Rows are numbered. After the first four, each row is followed by the numbers of the three nearest rows among all rows above it, by straight-line distance, nearest first.
(in the rows, 100 means zero)
1: 98 90 93 110 104 95 58 110 91 96 109 96 117 112 92 99 103 94 115 148 142 72 106 110 90 119 85 92 115 97 96 107 101 100 129 117 115 98 120 87 88 86 74 134 116 94 88
2: 101 100 101 74 91 92 108 74 97 106 106 98 82 98 90 97 102 98 104 80 104 115 94 94 121 107 112 90 97 83 93 89 92 83 104 98 93 85 84 109 95 92 93 86 93 107 115
3: 114 97 101 126 116 102 98 128 102 97 108 107 101 106 100 130 110 89 109 126 111 114 98 96 90 114 109 99 97 102 95 87 88 107 104 115 103 92 122 73 88 96 99 126 101 87 91
4: 110 88 99 100 95 82 83 116 96 74 98 104 118 112 110 112 113 83 111 126 126 82 119 92 84 101 98 93 108 102 97 99 99 84 119 100 99 94 115 91 99 96 70 97 116 95 101
5: 113 100 92 144 98 102 108 108 127 120 101 112 106 99 99 108 101 101 103 100 111 89 99 100 97 105 98 102 107 102 100 96 114 97 87 76 102 124 120 74 88 88 93 140 90 100 91 -> 3 4 1
6: 116 89 88 119 92 96 85 101 105 91 93 101 116 105 115 109 87 100 111 140 132 88 103 99 90 117 95 90 104 100 102 94 114 104 109 99 93 95 111 95 91 104 78 113 104 88 97 -> 4 1 3
7: 130 68 98 117 97 101 56 110 103 84 88 102 136 120 103 98 101 86 108 149 149 49 124 124 106 135 104 98 124 110 89 93 130 123 117 118 123 87 122 59 93 96 92 126 112 95 81 -> 1 6 4
8: 83 121 119 46 94 101 80 57 74 101 97 100 93 99 89 80 121 98 103 93 118 110 99 79 123 96 93 107 87 82 85 86 80 95 101 123 105 77 87 123 117 108 78 85 107 103 125 -> 2 4 6
9: 95 96 93 108 117 106 80 122 102 85 86 95 95 101 102 120 107 90 114 140 137 93 107 86 103 103 107 113 106 112 94 106 115 103 118 110 108 89 114 92 81 95 74 120 114 83 93 -> 6 4 1
10: 86 117 121 2 103 108 131 54 87 125 93 106 77 116 96 97 99 105 90 87 103 113 90 75 127 102 89 113 107 99 117 105 88 110 90 94 101 102 62 135 129 108 115 72 105 112 120 -> 8 2 4
11: 75 113 105 73 99 89 86 84 83 82 86 108 85 92 99 99 91 99 103 97 91 107 94 86 118 74 102 106 93 112 91 103 84 90 107 85 105 75 81 119 116 110 100 73 95 101 117 -> 2 8 10
12: 82 110 100 61 103 100 110 68 87 96 104 94 93 83 93 93 104 105 96 105 108 114 96 64 97 96 102 105 90 123 85 92 96 85 104 107 90 82 86 130 99 111 99 87 104 109 104 -> 11 2 8
13: 107 89 85 110 107 93 83 107 91 100 99 91 108 114 82 93 102 104 112 126 137 82 99 112 93 105 104 89 98 109 98 104 101 107 119 94 105 103 123 103 97 89 77 127 111 90 99 -> 1 6 9
14: 98 101 108 81 82 96 103 63 80 79 95 90 87 93 87 90 106 100 93 93 125 100 95 87 120 104 93 99 99 96 90 97 85 77 103 123 116 82 104 102 110 108 86 80 108 102 103 -> 2 8 12
15: 88 97 135 33 87 99 87 64 53 85 96 95 65 75 90 133 114 98 93 93 112 105 88 53 146 82 98 111 84 107 93 118 93 74 100 121 119 50 113 128 122 111 59 68 112 93 110 -> 8 14 11
16: 110 78 104 139 77 119 91 111 67 92 108 101 118 85 97 100 108 97 100 122 103 93 99 121 101 119 101 103 102 98 98 105 105 96 98 103 99 104 107 101 80 85 92 113 114 107 99 -> 6 13 3
17: 82 122 95 0 117 87 106 38 73 109 101 87 79 119 93 77 99 106 78 77 123 107 100 72 118 98 102 103 93 112 95 103 91 109 109 113 130 83 78 131 124 120 103 72 115 120 125 -> 10 8 12
18: 118 88 89 129 105 110 94 116 111 100 106 99 128 113 102 116 102 80 113 148 110 81 110 102 86 118 93 103 103 102 100 101 118 110 118 106 110 103 124 90 80 89 74 126 113 88 79 -> 6 1 9
19: 95 119 102 20 107 85 109 37 83 102 105 86 75 121 78 70 85 110 103 87 136 98 98 80 133 102 98 103 100 81 95 101 91 116 109 104 111 73 88 103 108 115 113 61 113 112 128 -> 17 8 10
20: 118 92 93 121 91 89 75 104 93 79 92 103 134 104 95 96 106 97 100 149 143 79 102 117 88 107 83 87 116 99 84 101 99 93 121 110 115 95 113 85 89 92 86 127 128 92 94 -> 1 6 13
21: 104 97 98 120 114 88 111 152 102 90 101 113 119 91 97 112 105 102 101 104 91 95 105 115 76 93 111 102 101 91 99 101 98 80 84 96 114 116 109 78 92 90 109 127 108 89 89 -> 3 5 16
22: 78 101 109 57 99 88 97 80 62 103 92 99 96 97 85 90 100 109 91 94 109 101 92 71 127 97 101 92 94 95 98 97 79 87 104 116 106 82 85 111 104 99 92 80 113 103 107 -> 14 8 12
23: 103 93 104 122 102 94 99 131 116 87 99 106 93 104 88 124 108 98 111 112 136 98 85 103 70 110 105 108 109 89 89 101 105 107 110 89 102 99 116 82 76 98 80 108 98 93 93 -> 3 9 6
24: 88 94 115 66 101 84 103 54 92 85 113 110 77 108 103 104 110 114 89 91 114 108 95 70 118 100 98 91 87 115 106 82 91 96 116 121 99 90 93 112 108 95 74 94 107 101 113 -> 22 14 12
25: 104 90 107 112 105 98 83 112 104 74 106 105 111 109 105 109 100 80 129 123 124 79 104 90 86 113 98 98 98 95 109 109 96 91 113 99 96 81 116 108 82 100 87 117 104 98 90 -> 4 6 9
26: 79 120 107 58 94 83 96 74 83 97 109 84 90 86 90 86 97 105 90 83 98 113 89 79 118 82 108 101 91 85 122 91 81 104 99 115 107 95 77 134 137 105 96 78 100 96 124 -> 22 8 11
27: 104 104 112 120 96 108 86 112 92 75 117 117 83 95 104 140 101 104 120 138 111 96 98 67 109 100 99 89 94 102 95 110 85 92 126 106 86 84 113 97 92 102 41 101 86 85 98 -> 25 9 4
28: 96 98 93 89 100 113 78 85 99 94 96 95 105 102 112 90 99 97 91 101 120 71 102 106 89 115 99 110 107 98 83 107 90 90 114 124 117 92 116 91 108 95 75 115 116 100 99 -> 13 4 1
29: 118 82 92 145 91 99 67 126 100 78 113 102 125 103 101 93 96 92 108 151 134 61 110 123 105 122 113 83 122 99 99 105 104 98 113 110 112 84 124 69 90 101 76 114 130 103 90 -> 20 1 7
30: 107 92 100 147 103 103 71 123 98 82 90 103 122 115 108 125 111 94 106 158 139 64 111 119 88 105 100 80 109 113 98 108 100 96 119 118 94 78 126 75 102 92 78 138 121 91 80 -> 29 20 1
31: 123 73 89 126 99 109 79 113 99 84 110 116 114 108 101 119 101 92 106 129 124 81 102 108 80 109 86 79 100 101 95 95 118 113 119 104 100 88 122 74 73 86 63 129 109 94 84 -> 18 6 1
32: 90 112 117 85 86 88 100 100 85 100 95 108 96 105 105 93 96 100 95 99 108 100 100 76 98 96 92 97 104 107 101 102 84 75 103 114 102 93 105 93 97 82 97 91 94 98 114 -> 22 14 2
33: 100 85 86 110 107 107 87 127 95 91 99 104 112 125 100 108 118 86 97 136 114 76 112 109 83 116 99 107 93 99 92 105 102 101 95 105 103 99 117 79 96 94 77 116 121 88 95 -> 18 4 13
34: 89 120 102 33 95 90 95 54 71 106 93 94 86 98 86 92 87 96 105 95 111 102 73 79 114 103 97 98 95 91 87 104 91 87 96 115 89 76 104 117 102 112 103 87 107 109 115 -> 22 8 12
35: 89 95 100 76 108 89 84 71 78 98 91 85 109 106 94 94 94 86 104 124 110 78 103 112 119 93 93 103 121 97 89 102 98 100 114 108 122 104 115 111 99 101 87 110 117 110 110 -> 28 13 14
36: 97 72 74 135 94 77 84 130 105 80 96 101 114 123 98 109 97 81 105 127 117 82 111 119 75 110 109 96 117 93 106 107 114 110 116 91 106 85 134 61 84 91 85 148 102 108 79 -> 31 18 33
37: 85 128 110 68 103 99 122 91 75 93 101 70 85 87 103 87 104 114 94 79 69 126 94 77 103 73 106 93 106 95 108 92 82 83 77 98 89 109 93 142 113 118 122 81 90 105 103 -> 26 12 11
38: 98 110 83 123 97 119 97 127 104 95 91 101 102 98 110 126 103 101 103 100 117 109 94 102 94 106 99 111 106 100 90 88 105 103 90 103 96 123 104 90 89 99 84 115 98 91 103 -> 23 3 5
39: 88 124 98 8 98 111 106 35 66 97 103 93 69 112 84 92 107 107 99 79 96 104 83 66 121 97 100 104 113 91 95 98 61 95 118 139 100 69 100 120 119 102 88 89 97 112 120 -> 34 8 17
40: 83 100 115 36 101 110 136 38 93 127 95 109 67 110 92 85 85 110 92 67 100 121 70 59 125 121 92 128 89 82 96 103 114 98 114 106 90 85 76 117 103 103 105 84 80 95 125 -> 10 34 2
41: 94 105 114 72 94 109 92 86 74 76 92 101 78 93 81 100 105 105 91 122 107 104 109 74 121 88 101 99 79 96 111 94 96 80 99 133 101 73 102 107 122 107 68 83 98 99 106 -> 14 22 24
42: 117 108 96 106 113 100 75 103 87 103 103 106 127 121 106 110 99 87 125 120 132 82 104 83 90 121 91 93 111 91 101 94 103 108 126 123 102 89 115 77 87 97 79 130 103 89 85 -> 1 6 25
43: 103 108 112 91 94 94 88 85 90 96 93 111 103 102 98 99 114 112 96 107 123 79 74 93 112 107 105 95 92 83 99 98 102 95 100 102 107 91 107 98 104 102 99 88 90 95 114 -> 32 14 2
44: 113 97 106 45 100 92 77 63 79 84 106 103 104 106 87 91 91 86 96 127 134 67 107 110 102 113 101 94 111 100 87 98 96 102 120 112 96 79 99 97 106 101 92 95 125 107 107 -> 35 28 14
45: 111 91 91 131 110 105 83 113 99 89 108 110 108 120 102 107 103 93 110 148 121 81 121 101 85 125 95 94 112 113 96 111 114 107 120 96 96 102 129 79 90 85 82 130 115 91 82 -> 18 31 33
46: 104 100 91 90 96 94 73 105 86 99 100 87 132 92 95 87 94 99 102 86 107 66 104 119 101 89 103 115 99 93 84 108 96 104 111 110 99 88 101 90 97 109 104 116 130 117 110 -> 28 35 13
47: 89 104 120 56 81 109 81 78 68 63 109 95 81 82 79 134 110 91 100 113 116 116 81 57 127 84 107 88 88 114 69 115 89 68 127 125 104 56 113 105 125 111 46 68 92 107 109 -> 15 41 14
48: 103 105 121 39 101 90 103 64 81 112 115 94 87 101 91 75 100 90 101 95 107 105 91 74 135 88 106 97 92 101 99 102 94 103 112 120 99 94 96 122 99 121 99 81 107 116 120 -> 34 22 8
49: 77 126 119 31 92 88 108 65 73 105 105 91 82 85 85 105 92 115 76 58 89 137 81 71 118 84 106 92 92 102 109 99 77 87 84 102 117 95 79 118 115 103 99 73 89 89 122 -> 26 22 37
50: 117 78 96 139 94 114 69 109 96 79 112 112 135 126 112 123 109 76 95 161 135 32 116 106 91 112 94 78 111 99 102 118 114 113 108 120 101 67 138 65 100 78 86 123 118 92 100 -> 30 29 7
51: 100 96 99 73 111 95 74 85 67 90 90 100 98 122 84 82 106 101 106 119 125 60 118 93 123 109 105 96 94 117 82 94 93 95 121 105 102 83 101 84 109 113 93 115 114 94 117 -> 44 35 28
52: 112 81 86 131 100 98 76 119 96 78 109 100 114 94 106 118 90 94 117 137 132 75 117 115 60 108 88 94 120 107 94 111 107 119 98 89 109 103 109 78 86 97 88 132 113 98 97 -> 45 31 6
53: 108 106 104 25 100 89 89 52 75 109 92 78 87 109 82 72 104 111 102 80 113 99 103 82 109 94 100 125 93 86 104 90 102 104 95 111 108 100 87 119 115 104 114 90 110 122 135 -> 48 19 34
54: 81 120 106 55 87 90 96 77 82 104 100 99 71 81 93 92 97 100 73 66 89 126 83 89 122 81 104 96 81 95 108 102 79 99 93 100 99 102 88 109 123 114 104 74 89 91 120 -> 49 26 11
55: 102 76 94 166 100 104 86 144 104 79 111 113 107 105 95 129 108 93 109 133 116 78 102 116 90 114 93 73 111 108 89 100 109 91 113 101 96 94 135 72 92 86 61 135 112 106 70 -> 31 30 45
56: 76 125 119 47 97 100 94 77 90 116 108 75 79 83 99 94 93 104 89 45 85 134 81 94 103 87 105 92 85 109 94 89 82 100 111 114 112 100 94 114 124 114 113 72 92 116 136 -> 54 49 26
57: 82 120 107 45 90 82 114 64 78 116 111 108 79 86 92 95 96 115 89 80 91 118 83 67 106 79 109 105 94 102 107 89 97 96 96 102 105 91 80 114 109 110 100 74 101 102 107 -> 49 54 26
58: 114 77 111 178 84 114 84 132 117 87 113 110 102 87 108 148 101 87 108 156 125 70 115 103 92 100 85 91 105 107 97 119 93 95 121 93 95 90 119 60 103 91 50 133 103 80 78 -> 55 30 31
59: 94 97 96 65 91 114 86 57 80 94 101 90 100 102 86 104 98 102 101 91 114 103 105 78 115 85 114 113 102 105 99 113 85 79 112 118 110 80 109 110 110 116 79 71 107 108 107 -> 14 22 41
60: 71 108 114 75 98 103 105 85 88 89 90 97 71 65 99 121 93 117 101 61 76 132 80 89 109 72 120 95 79 91 98 87 60 63 86 108 122 102 88 133 105 111 93 63 86 110 109 -> 54 49 37
61: 115 87 88 189 90 95 91 164 130 90 104 114 118 88 116 138 93 106 128 131 97 96 115 130 74 90 104 86 102 108 88 109 96 81 96 73 92 126 114 75 81 79 83 132 81 75 69 -> 55 58 21
62: 107 104 101 66 95 95 74 91 75 80 90 107 112 87 91 92 99 109 108 112 117 84 90 90 93 103 122 81 98 93 102 100 80 94 95 117 105 79 103 120 101 105 83 94 122 100 120 -> 43 22 44
63: 110 105 103 80 89 105 102 79 86 90 101 93 109 103 94 104 113 111 105 128 132 82 108 87 116 107 111 105 99 104 113 99 109 92 121 116 103 81 106 93 97 96 92 109 113 96 111 -> 43 51 44
64: 112 85 95 106 115 115 87 115 109 98 94 122 115 117 106 104 92 102 100 155 148 86 114 105 91 137 83 94 89 97 103 106 121 114 128 98 98 99 108 82 93 92 91 134 116 82 96 -> 45 6 18
65: 96 119 102 31 104 90 105 54 65 112 96 95 93 103 81 69 89 111 90 83 91 91 79 89 126 83 99 119 91 96 95 90 71 103 95 128 91 78 82 121 119 112 101 76 108 105 121 -> 34 48 53
66: 92 108 101 103 93 99 97 93 99 104 104 105 74 94 111 114 105 110 117 81 90 100 98 69 112 107 98 93 88 91 96 99 87 77 103 99 89 89 102 96 95 112 94 98 84 95 108 -> 2 32 43
67: 72 103 113 33 104 96 125 40 85 117 98 105 76 103 90 93 113 114 101 68 103 111 93 68 117 89 99 115 105 92 110 99 103 106 103 110 101 87 75 108 107 110 103 70 99 102 125 -> 57 40 10
68: 135 74 85 105 101 95 72 108 107 92 90 97 122 115 99 89 114 84 124 164 152 52 123 119 83 131 92 89 122 109 96 100 114 106 132 115 126 71 137 67 89 96 78 138 117 101 101 -> 7 1 20
69: 85 109 115 57 98 90 93 81 85 104 92 94 94 95 103 88 115 116 82 84 95 118 81 73 114 83 119 108 91 101 102 98 69 88 85 101 114 98 90 115 104 103 95 86 105 107 106 -> 22 57 54
70: 111 109 118 25 101 103 118 21 64 114 91 90 83 122 95 95 95 101 91 66 118 123 87 57 134 101 99 119 104 104 105 90 109 101 112 113 84 91 87 134 110 116 82 91 100 105 126 -> 67 40 48
71: 114 86 90 124 101 98 80 131 113 88 92 89 115 121 102 119 107 85 105 138 131 73 108 100 87 137 100 83 132 101 101 94 105 97 134 95 105 107 124 64 95 92 73 126 120 88 85 -> 45 18 1
72: 102 102 101 71 105 99 99 100 113 86 104 101 84 119 96 98 103 93 92 110 110 108 93 97 94 96 94 96 113 82 102 88 81 107 97 100 111 84 98 93 102 85 86 108 98 109 92 -> 32 2 43
73: 90 102 116 46 101 97 116 60 88 120 102 91 75 95 94 86 94 104 96 76 93 121 83 71 114 101 109 108 103 98 110 90 93 102 97 97 108 86 84 124 119 115 111 61 98 101 111 -> 57 67 26
74: 107 83 87 144 88 107 84 126 102 88 107 106 100 129 111 114 82 86 120 131 135 88 122 96 75 109 88 113 110 117 95 109 106 97 112 98 99 94 106 75 85 110 74 121 99 98 82 -> 45 52 6
75: 119 71 84 109 106 110 91 104 111 97 102 125 138 132 104 91 93 77 104 145 141 70 123 110 100 127 84 79 109 109 104 108 126 133 115 109 99 98 132 79 82 92 91 126 132 91 91 -> 64 45 18
76: 126 68 100 116 108 106 73 118 115 94 93 103 130 125 102 85 91 90 114 154 143 52 121 108 92 126 93 104 120 90 90 110 115 99 135 117 106 82 128 73 75 110 83 115 117 92 94 -> 68 7 29
77: 83 126 111 46 86 94 112 49 87 104 98 95 79 93 87 100 95 101 85 77 92 114 109 70 115 85 110 92 89 97 103 104 88 78 81 98 101 77 64 123 105 114 92 75 102 105 108 -> 57 49 73
78: 115 82 81 153 91 94 90 150 119 74 105 114 111 96 100 123 90 87 104 149 131 66 121 120 79 119 93 84 109 122 99 105 103 100 112 79 96 91 132 73 85 93 89 116 98 98 89 -> 55 52 45
79: 112 103 75 85 90 107 109 83 97 96 107 101 106 132 91 116 100 105 104 137 118 91 104 92 98 117 84 124 113 110 104 101 108 108 121 101 95 89 114 78 92 109 87 116 97 98 101 -> 63 6 42
80: 109 86 95 47 110 92 54 66 75 84 93 101 115 123 95 75 99 92 100 144 149 81 105 100 119 113 99 95 110 94 92 101 114 104 150 120 112 68 123 92 88 103 91 117 137 119 115 -> 44 51 35
81: 94 94 80 126 107 103 78 134 101 98 98 103 111 102 96 99 116 98 122 132 118 90 111 104 90 103 106 110 100 116 83 101 112 86 106 88 110 95 120 94 89 97 85 113 128 93 90 -> 33 9 13
82: 120 102 83 121 112 87 84 124 88 76 102 102 109 97 111 114 119 98 100 129 134 86 119 110 95 123 99 98 110 116 82 100 109 98 107 88 102 112 136 68 87 98 104 117 115 91 103 -> 45 81 33
83: 109 86 97 121 103 84 70 116 101 99 122 102 103 105 107 110 104 95 111 130 137 68 105 109 85 105 101 89 125 100 87 108 109 105 122 95 112 90 109 83 74 103 93 124 130 97 74 -> 1 52 45
84: 93 102 112 44 81 95 108 75 62 91 85 84 84 87 89 72 104 91 72 77 106 108 93 79 101 88 100 95 100 93 99 100 87 101 97 113 117 76 90 137 113 111 89 82 102 101 108 -> 22 26 69
85: 112 109 108 75 98 102 100 67 82 88 97 104 88 97 99 109 96 104 105 115 124 104 97 87 127 107 107 95 92 107 91 104 81 89 104 113 119 84 102 112 120 101 83 87 111 101 116 -> 14 59 41
86: 62 113 120 103 82 98 125 103 96 101 102 82 83 74 80 121 105 108 94 70 67 145 100 78 97 64 108 103 71 102 109 91 61 79 71 83 96 91 103 128 120 108 91 78 81 111 110 -> 60 37 54
87: 123 95 93 125 83 97 83 118 108 95 121 88 99 108 102 113 96 91 109 148 134 90 108 100 87 123 92 96 104 112 88 106 118 103 109 97 102 84 127 100 95 104 60 125 117 88 89 -> 6 45 18
88: 105 94 112 104 87 103 85 70 81 104 111 104 104 112 100 112 88 102 109 133 127 78 107 86 109 121 106 91 92 101 103 104 96 89 132 110 111 97 95 90 97 105 74 91 107 93 95 -> 63 6 85
89: 88 96 115 27 89 93 94 49 88 107 107 97 86 89 90 86 90 106 93 99 93 111 87 81 124 107 91 112 86 88 108 96 103 104 109 116 103 82 70 126 122 101 107 79 112 112 125 -> 73 48 53
90: 107 95 78 117 105 96 89 101 107 105 120 115 120 117 114 108 94 109 117 128 137 75 97 116 99 127 100 92 126 102 112 106 113 118 114 96 94 104 107 85 76 109 85 125 118 99 111 -> 6 83 45
91: 77 117 106 53 93 95 94 75 70 95 93 82 75 78 74 95 103 108 82 72 86 130 87 86 115 78 110 106 92 94 101 87 82 80 90 91 104 97 82 132 119 112 93 66 92 116 116 -> 54 49 26
92: 82 108 107 62 95 101 87 90 68 84 98 92 87 91 103 99 102 108 96 100 79 111 93 69 117 85 116 98 80 98 89 102 85 80 90 104 101 95 96 112 116 99 92 79 86 103 108 -> 69 11 22
93: 94 86 95 120 120 109 122 86 123 134 106 111 93 149 111 145 96 88 104 120 141 114 88 79 92 141 81 126 90 84 103 118 155 133 116 72 78 113 126 70 78 102 95 96 81 82 84 -> 79 23 64
94: 91 117 121 46 99 105 111 74 69 89 100 80 84 81 98 106 105 111 87 86 94 125 94 72 107 83 108 108 71 102 91 99 76 83 92 118 91 76 67 129 122 103 101 64 121 130 116 -> 91 77 12
95: 92 124 108 53 111 87 109 65 104 111 101 84 92 101 92 89 85 80 80 58 86 119 88 88 107 93 103 105 92 123 100 97 78 92 95 103 98 96 82 123 117 104 117 76 110 113 113 -> 73 56 54
